Below are the code and all the weights of a small trained network. Each question names an input and a class and asks about switching units off, where a switched-off unit gives its printed mean instead of its output.

import numpy as np


def w(rows, s, z=0):
    codes = np.array(rows[::2]) - 128.0
    scale = np.full(codes.shape[1], s)
    scale[-1] = z or s
    return codes * scale


def norm(h):
    return h / np.sqrt((h * h).mean(-1, keepdims=True) + 1e-5)


def f(y):
    return y / 2 * (1 + np.tanh(0.7978845608 * (y + 0.044715 * y**3)))


def log_softmax(a):
    a = a - a.max(-1, keepdims=True)
    return a - np.log(np.exp(a).sum(-1, keepdims=True))


def net(x, mask):
    res = np.array(x, float).reshape(1, 8) / 4 @ E
    u = 0
    for l in range(2):
        y = f(norm(res) @ A[l][:, :-1].T + A[l][:, -1])
        res = res + np.where(mask[u : u + 12], y, B[l][:, -1]) @ B[l][:, :-1]
        u += 12
    return log_softmax(norm(res)[-1] @ U[:, :-1].T + U[:, -1])


A, B = {}, {}
E = w([
[89,116,253,209,125,92,151,173,155,149],'x0',
[127,127,129,126,128,125,128,129,127,128],'x1',
[129,129,126,128,126,125,127,130,128,129],'x2',
[112,64,94,123,69,136,83,153,179,210],'x3',
[209,88,162,101,92,88,143,101,156,115],'x4',
[93,182,119,72,139,44,118,132,219,107],'x5',
[195,201,146,129,120,137,71,213,115,128],'x6',
[112,211,118,194,7,97,97,50,107,119],'x7',
],0.006)
A[0] = w([
[52,155,96,170,173,178,93,151,121,146,69],'L0N0',
[201,189,167,133,123,184,56,188,119,120,80],'L0N1',
[73,162,72,181,174,166,109,151,119,136,69],'L0N2',
[104,62,110,135,79,180,54,126,200,213,2],'L0N3',
[176,73,151,171,96,201,147,114,53,120,36],'L0N4',
[137,90,137,79,195,146,174,170,117,148,129],'L0N5',
[153,69,125,174,108,187,134,134,44,113,74],'L0N6',
[254,75,152,127,87,96,152,98,173,105,77],'L0N7',
[46,168,88,168,172,153,101,151,115,136,98],'L0N8',
[92,98,194,176,136,90,132,153,114,123,53],'L0N9',
[82,84,137,139,137,126,210,64,102,78,73],'L0N10',
[120,177,132,161,70,132,128,52,107,144,94],'L0N11',
],0.0069,0.0062)
B[0] = w([
[147,102,224,40,76,101,162,93,94,127,167],'L0N0',
[132,138,44,137,121,46,199,207,99,136,217],'L0N1',
[155,117,180,43,65,118,157,122,111,139,156],'L0N2',
[163,62,93,138,131,29,91,143,117,206,168],'L0N3',
[28,216,141,103,181,155,48,142,160,167,182],'L0N4',
[94,110,129,186,28,159,53,128,121,35,254],'L0N5',
[31,254,121,110,191,128,40,122,218,180,198],'L0N6',
[45,155,212,29,96,152,145,124,28,160,206],'L0N7',
[187,119,199,61,77,100,149,108,124,125,196],'L0N8',
[204,146,101,135,98,200,173,94,155,159,163],'L0N9',
[136,125,78,152,154,57,139,175,82,171,205],'L0N10',
[97,46,141,140,113,165,81,187,131,34,241],'L0N11',
],0.0075,0.0027)
A[1] = w([
[145,207,171,154,243,118,164,76,64,27,40],'L1N0',
[162,157,34,76,133,181,103,95,123,123,144],'L1N1',
[138,144,116,115,141,44,95,116,174,108,125],'L1N2',
[142,135,197,54,100,137,147,89,76,156,68],'L1N3',
[164,173,132,156,172,100,134,141,77,80,62],'L1N4',
[116,93,152,82,170,171,151,143,122,137,80],'L1N5',
[129,155,119,186,51,129,100,85,150,79,83],'L1N6',
[31,66,111,154,160,125,170,20,126,143,115],'L1N7',
[110,170,136,67,154,47,131,104,254,89,2],'L1N8',
[150,60,134,96,224,173,151,168,163,110,74],'L1N9',
[136,83,139,95,164,168,93,196,151,107,125],'L1N10',
[113,140,194,207,123,124,160,169,183,158,165],'L1N11',
],0.0079,0.0056)
B[1] = w([
[73,2,107,125,105,114,93,98,143,222,240],'L1N0',
[172,117,201,158,154,147,198,83,174,124,227],'L1N1',
[105,102,116,162,142,157,127,130,85,167,182],'L1N2',
[93,157,172,89,121,141,142,123,96,141,168],'L1N3',
[101,107,107,120,147,100,144,142,151,153,168],'L1N4',
[128,182,143,127,86,127,110,110,100,103,128],'L1N5',
[97,84,165,136,142,151,98,161,107,69,189],'L1N6',
[204,235,120,113,134,91,143,230,113,109,226],'L1N7',
[100,213,160,138,155,219,54,159,128,182,178],'L1N8',
[103,137,149,167,55,120,76,131,86,54,146],'L1N9',
[92,155,133,172,92,87,126,92,111,109,170],'L1N10',
[186,128,81,78,160,169,157,48,147,98,253],'L1N11',
],0.0097,0.0043)
U = w([
[82,91,133,169,73,135,67,144,124,4,124],'0',
[80,201,131,129,190,208,62,138,168,197,93],'1',
[111,135,196,25,81,106,166,116,77,149,109],'2',
[110,24,80,137,145,77,128,116,150,196,255],'3',
[189,178,63,135,156,54,176,229,115,116,87],'4',
[209,113,123,135,159,194,196,40,198,99,93],'5',
],0.013,0.006)

Each question gives the input, the list of numbers given to net, and the class t.
The units are the neurons (one row each of A and B). Each row of codes is followed by its name. A weight is (code - 128) times the scale printed after its matrix; where a second scale follows, it is the last column's (A, B and U).
mask holds one flag per neuron, layer by layer. A switched-off neuron (its flag False) gives its mean, the last column of its row in B, instead of its output. The means were averaged over made-up inputs and are rounded, as every weight is.
A unit's drop is (log p(t) with every unit on - log p(t) with that unit switched off) / (log p(t) with every unit on - log p(t) with every unit switched off).
The circuit of an input: a set's keep is (log p(t) with only the set's units on - log p(t) with every unit switched off) / (log p(t) with every unit on - log p(t) with every unit switched off). Starting from the 12 units with the biggest drops (on a tie, the unit counted first), units are removed one at a time, each time the one whose removal leaves the highest keep (on an exact tie, the one counted first), for as long as the keep stays at least 0.8.
circuit, biggest first: the units of the circuit, biggest drop first
unit that matters most: the unit with the biggest drop
k most important neurons: the k neurons with the biggest drops, biggest first
top k neurons in layer l: the k neurons of layer l with the biggest drops, biggest first
input [2,-7,-8,2,6,-4,8,0], class 4: top neuron in layer 1	L1N0
input [4,-7,4,1,2,2,0,-3], class 5: 2 most important neurons	L1N11, L0N11
input [-4,8,6,2,1,3,-2,-1], class 5: 2 most important neurons	L1N1, L0N6
input [3,7,4,5,-6,5,8,5], class 4: top 2 neurons in layer 0	L0N1, L0N5
input [2,-6,-2,8,-8,7,8,-1], class 2: top 2 neurons in layer 0	L0N0, L0N8
input [0,-3,0,-6,3,-4,-5,5], class 3: 2 most important neurons	L1N0, L0N10
input [2,7,1,-7,2,-8,-8,0], class 1: top 2 neurons in layer 1	L1N7, L1N0
input [-4,-4,-7,-1,2,-1,1,3], class 5: 2 most important neurons	L1N1, L0N5
input [-4,0,5,6,6,8,-3,7], class 1: 3 most important neurons	L1N8, L0N5, L1N2
input [-3,4,-6,5,-8,-8,-7,3], class 1: 2 most important neurons	L0N6, L0N4
input [8,-7,8,4,8,6,-2,-4], class 2: 2 most important neurons	L0N7, L0N6
input [-7,6,6,-4,6,4,-1,8], class 0: top 2 neurons in layer 1	L1N6, L1N11
input [-7,-6,5,5,-4,-6,4,-6], class 5: top 2 neurons in layer 1	L1N1, L1N6
input [4,1,-8,-8,-2,-6,1,-6], class 3: unit that matters most	L1N0
input [6,-2,-1,0,5,6,8,5], class 4: top 3 neurons in layer 0	L0N1, L0N6, L0N5
input [-5,-5,5,1,-1,-2,7,-7], class 0: top 2 neurons in layer 0	L0N5, L0N10
input [-2,8,4,6,-2,-2,4,4], class 3: 2 most important neurons	L0N3, L1N7
input [0,3,-2,5,-3,0,-7,3], class 4: 2 most important neurons	L1N7, L1N0
input [0,-6,5,3,2,7,-3,-7], class 0: top 2 neurons in layer 1	L1N9, L1N10
input [1,1,3,-5,-6,-4,2,-7], class 0: circuit, biggest first	L0N5
input [6,-5,4,-2,2,-6,5,-1], class 1: 3 most important neurons	L0N4, L0N6, L1N1
input [6,4,2,2,8,-6,6,-4], class 2: 2 most important neurons	L0N7, L1N8
input [3,0,0,7,6,-8,-2,0], class 1: circuit, biggest first	L0N4, L0N6
